Below are the code and all the weights of a small trained network. Each question names an input and a target symbol and asks about switching units off, where a switched-off unit gives its printed mean instead of its output.

import numpy as np


def w(rows, s, z=0):
    codes = np.array(rows[::2]) - 128.0
    scale = np.full(codes.shape[1], s)
    scale[-1] = z or s
    return codes * scale


def norm(h):
    return h / np.sqrt((h * h).mean(-1, keepdims=True) + 1e-5)


def f(y):
    return y / 2 * (1 + np.tanh(0.7978845608 * (y + 0.044715 * y**3)))


def softmax(a):
    e = np.exp(a - a.max(-1, keepdims=True))
    return e / e.sum(-1, keepdims=True)


def log_softmax(a):
    a = a - a.max(-1, keepdims=True)
    return a - np.log(np.exp(a).sum(-1, keepdims=True))


def net(x, mask):
    ids = ['δζθλστφ'.index(c) for c in x.split()]
    T = len(ids)
    res = E[ids] + P[:T]
    r = norm(res)
    for j in range(3):
        rows = slice(2 * j, 2 * j + 2)
        q, k, v = (r @ M[0][rows].T for M in (Q, K, V))
        z = softmax(np.where(np.tri(T) > 0, q @ k.T / 2**0.5, -1e9)) @ v
        o = O[0][rows]
        res = res + np.where(mask[j], z, o[:, -1]) @ o[:, :-1]
    y = f(norm(res) @ A[0][:, :-1].T + A[0][:, -1])
    res = res + np.where(mask[3:27], y, B[0][:, -1]) @ B[0][:, :-1]
    return log_softmax(norm(res)[-1] @ U[:, :-1].T + U[:, -1])


Q, K, V, O, A, B = {}, {}, {}, {}, {}, {}
E = w([
[138,140,185,115],'δ',
[160,117,124,134],'ζ',
[150,126,185,96],'θ',
[155,144,100,91],'λ',
[119,88,81,98],'σ',
[109,125,145,117],'τ',
[150,249,171,85],'φ',
],0.015)
P = w([
[250,54,105,63],'0',
[58,72,196,246],'1',
[69,139,102,126],'2',
[189,146,175,75],'3',
[136,152,168,246],'4',
[71,150,93,126],'5',
[176,169,177,63],'6',
[140,174,168,253],'7',
[79,131,122,125],'8',
],0.0065)
Q[0] = w([
[70,108,135,119],'H1',
[71,186,185,254],'H1',
[171,205,158,121],'H2',
[153,83,150,151],'H2',
[171,79,94,61],'H3',
[91,115,59,103],'H3',
],0.0082)
K[0] = w([
[62,94,74,112],'H1',
[119,238,58,86],'H1',
[50,58,186,142],'H2',
[160,96,104,128],'H2',
[159,12,83,122],'H3',
[255,116,59,130],'H3',
],0.0088)
V[0] = w([
[203,112,97,85],'H1',
[79,190,7,94],'H1',
[108,205,184,253],'H2',
[147,153,52,51],'H2',
[229,135,128,70],'H3',
[92,96,171,16],'H3',
],0.0047)
O[0] = w([
[154,177,109,100,146],'H1',
[141,40,253,179,8],'H1',
[58,136,153,87,136],'H2',
[163,97,175,127,46],'H2',
[30,67,98,93,141],'H3',
[75,209,107,122,253],'H3',
],0.0057,0.0019)
A[0] = w([
[121,94,138,81,171],'N1',
[103,202,102,131,161],'N2',
[33,127,157,220,37],'N3',
[102,153,140,103,75],'N4',
[169,129,65,176,80],'N5',
[106,176,149,115,31],'N6',
[182,99,142,91,228],'N7',
[252,140,166,177,251],'N8',
[155,121,119,32,138],'N9',
[144,164,81,162,137],'N10',
[85,174,175,192,172],'N11',
[225,95,124,180,56],'N12',
[124,179,151,143,170],'N13',
[131,165,176,109,124],'N14',
[112,101,50,179,80],'N15',
[97,178,123,98,57],'N16',
[126,155,133,118,36],'N17',
[133,132,150,127,110],'N18',
[65,184,61,117,122],'N19',
[113,96,103,81,252],'N20',
[162,72,127,121,143],'N21',
[135,211,145,142,175],'N22',
[211,91,85,88,162],'N23',
[59,71,116,142,10],'N24',
],0.011,0.0019)
B[0] = w([
[185,150,103,206,147],'N1',
[182,74,166,149,217],'N2',
[137,134,110,12,230],'N3',
[126,108,129,147,168],'N4',
[120,116,127,218,132],'N5',
[133,81,154,146,184],'N6',
[142,202,83,63,151],'N7',
[89,194,77,106,197],'N8',
[208,169,94,63,207],'N9',
[150,59,180,248,142],'N10',
[144,177,137,184,253],'N11',
[148,157,185,155,135],'N12',
[142,52,86,190,207],'N13',
[108,97,82,133,206],'N14',
[143,18,109,217,136],'N15',
[103,117,143,129,192],'N16',
[114,96,138,109,140],'N17',
[100,107,48,43,136],'N18',
[139,169,179,104,206],'N19',
[98,155,94,199,169],'N20',
[88,151,182,144,119],'N21',
[128,24,87,171,247],'N22',
[102,254,106,129,170],'N23',
[63,93,138,145,146],'N24',
],0.0052,0.0058)
U = w([
[150,1,178,166,136],'δ',
[84,99,30,161,42],'ζ',
[22,125,155,112,244],'θ',
[164,162,224,146,2],'λ',
[230,45,96,81,183],'σ',
[158,215,38,102,145],'τ',
[140,108,68,232,139],'φ',
],0.0077,0.0022)

Each question gives the input, a string of symbols that net reads in full, and the target symbol t.
The units are the heads (2 rows each of Q, K, V and O) and the neurons (one row each of A and B). Each row of codes is followed by its name. A weight is (code - 128) times the scale printed after its matrix; where a second scale follows, it is the last column's (O, A, B and U).
mask holds one flag per unit, heads first, then neurons. A switched-off unit (its flag False) gives its mean, the last column of its rows in O or B, instead of its output. The means were averaged over made-up inputs and are rounded, as every weight is.
A unit's drop is (log p(t) with every unit on - log p(t) with that unit switched off) / (log p(t) with every unit on - log p(t) with every unit switched off).
The circuit of an input: a set's keep is (log p(t) with only the set's units on - log p(t) with every unit switched off) / (log p(t) with every unit on - log p(t) with every unit switched off). Starting from the 12 units with the biggest drops (on a tie, the unit counted first), units are removed one at a time, each time the one whose removal leaves the highest keep (on an exact tie, the one counted first), for as long as the keep stays at least 0.8.
circuit, biggest first: the units of the circuit, biggest drop first
unit that matters most: the unit with the biggest drop
k most important neurons: the k neurons with the biggest drops, biggest first
which heads matter: for each layer, one digit per head in row order, 1 if its drop is at least 0.15 and else 0, layers parted by /
drop of u: that unit's drop, to one decimal
input δ τ τ σ, target τ: which heads matter	000
input φ σ σ δ, target τ: circuit, biggest first	(N8 H2 N2)
input σ τ ζ θ τ τ τ, target σ: unit that matters most	N9
input δ τ τ τ δ φ τ τ, target θ: circuit, biggest first	(H1 N3 H2)
input λ δ τ φ θ, target φ: which heads matter	010
input τ τ ζ λ φ δ φ λ, target δ: which heads matter	010
input τ τ φ δ τ, target θ: 2 most important neurons	(N3 N9)
input τ τ τ δ τ δ δ θ, target φ: which heads matter	001
input τ τ σ τ τ, target τ: which heads matter	101
input σ σ σ τ τ, target τ: which heads matter	100
input τ σ τ δ, target τ: which heads matter	000
input φ ζ θ φ τ, target δ: which heads matter	010
input τ τ δ, target δ: which heads matter	000
input δ δ δ, target δ: unit that matters most	N2
input τ φ τ ζ, target τ: drop of N22	0.0
input ζ τ τ σ φ, target φ: drop of N22	0.4
input ζ δ τ τ τ λ δ τ, target λ: drop of H1	1.4
